Below are the code and all the weights of a small trained network. Each question names an input and a class and asks about switching units off, where a switched-off unit gives its printed mean instead of its output.

import numpy as np


def w(rows, s, z=0):
    codes = np.array(rows[::2]) - 128.0
    scale = np.full(codes.shape[1], s)
    scale[-1] = z or s
    return codes * scale


def f(y):
    return np.maximum(y, 0)


def log_softmax(a):
    a = a - a.max(-1, keepdims=True)
    return a - np.log(np.exp(a).sum(-1, keepdims=True))


def net(x, mask):
    res = np.array(x, float).reshape(1, 4) / 4 @ E
    y = f(res @ A[0][:, :-1].T + A[0][:, -1])
    res = res + np.where(mask, y, B[0][:, -1]) @ B[0][:, :-1]
    return log_softmax(res[-1] @ U[:, :-1].T + U[:, -1])


A, B = {}, {}
E = w([
[91,135,135,220],'x0',
[55,201,89,101],'x1',
[216,186,133,175],'x2',
[131,146,254,96],'x3',
],0.0076)
A[0] = w([
[115,42,82,98,161],'N1',
[25,101,102,130,158],'N2',
[102,60,158,58,158],'N3',
[134,225,212,222,99],'N4',
[214,157,184,15,153],'N5',
[128,182,221,110,179],'N6',
[234,92,89,200,255],'N7',
[28,101,114,151,144],'N8',
[14,213,39,67,158],'N9',
[190,143,137,88,132],'N10',
[88,209,83,254,138],'N11',
[94,219,162,86,217],'N12',
],0.011,0.0033)
B[0] = w([
[129,176,163,73,190],'N1',
[89,34,136,95,207],'N2',
[42,150,180,160,194],'N3',
[223,209,146,84,202],'N4',
[30,116,81,235,207],'N5',
[120,170,222,103,202],'N6',
[152,243,92,193,233],'N7',
[69,43,116,118,197],'N8',
[185,149,14,3,254],'N9',
[88,115,94,167,162],'N10',
[112,122,23,232,226],'N11',
[51,194,110,70,204],'N12',
],0.019,0.0088)
U = w([
[170,100,147,109,54],'0',
[118,110,85,223,180],'1',
[212,158,193,93,6],'2',
[129,244,121,94,228],'3',
[136,76,108,1,149],'4',
[57,81,213,133,138],'5',
],0.0087,0.0025)

Each question gives the input, the list of numbers given to net, and the class t.
The units are the neurons (one row each of A and B). Each row of codes is followed by its name. A weight is (code - 128) times the scale printed after its matrix; where a second scale follows, it is the last column's (A, B and U).
mask holds one flag per neuron, in row order. A switched-off neuron (its flag False) gives its mean, the last column of its row in B, instead of its output. The means were averaged over made-up inputs and are rounded, as every weight is.
A unit's drop is (log p(t) with every unit on - log p(t) with that unit switched off) / (log p(t) with every unit on - log p(t) with every unit switched off).
The circuit of an input: a set's keep is (log p(t) with only the set's units on - log p(t) with every unit switched off) / (log p(t) with every unit on - log p(t) with every unit switched off). Starting from all 12 units, units are removed one at a time, each time the one whose removal leaves the highest keep (on an exact tie, the one counted first), for as long as the keep stays at least 0.8.
units of the circuit, in order: the units of the circuit, biggest drop first
top k neurons: the k neurons with the biggest drops, biggest first
drop when u is switched off: that unit's drop, to one decimal
input [-5,-5,6,1], class 1: units of the circuit, in order -> [N5]
input [-1,3,-3,8], class 5: units of the circuit, in order -> [N7; N9]
input [-3,-7,-8,-6], class 5: top 2 neurons -> [N9; N3]
input [3,-2,0,0], class 1: top 4 neurons -> [N9; N12; N1; N6]
input [-1,1,-2,4], class 5: units of the circuit, in order -> [N9; N7]
input [-7,-1,5,-4], class 1: top 2 neurons -> [N9; N5]
input [7,-7,-6,-2], class 5: units of the circuit, in order -> [N9; N11]
input [0,8,-1,4], class 4: units of the circuit, in order -> [N7; N9]
input [5,-8,1,5], class 2: units of the circuit, in order -> [N12; N11]
input [6,-4,-1,4], class 2: top 2 neurons -> [N12; N5]
input [8,3,-2,0], class 1: top 2 neurons -> [N11; N1]
input [0,5,-8,8], class 4: drop when N7 is switched off -> 0.1
input [4,-1,2,-5], class 1: drop when N5 is switched off -> 0.0
input [-8,-5,0,8], class 5: top neuron -> [N6]
input [-5,-6,-2,5], class 5: drop when N3 is switched off -> 0.1
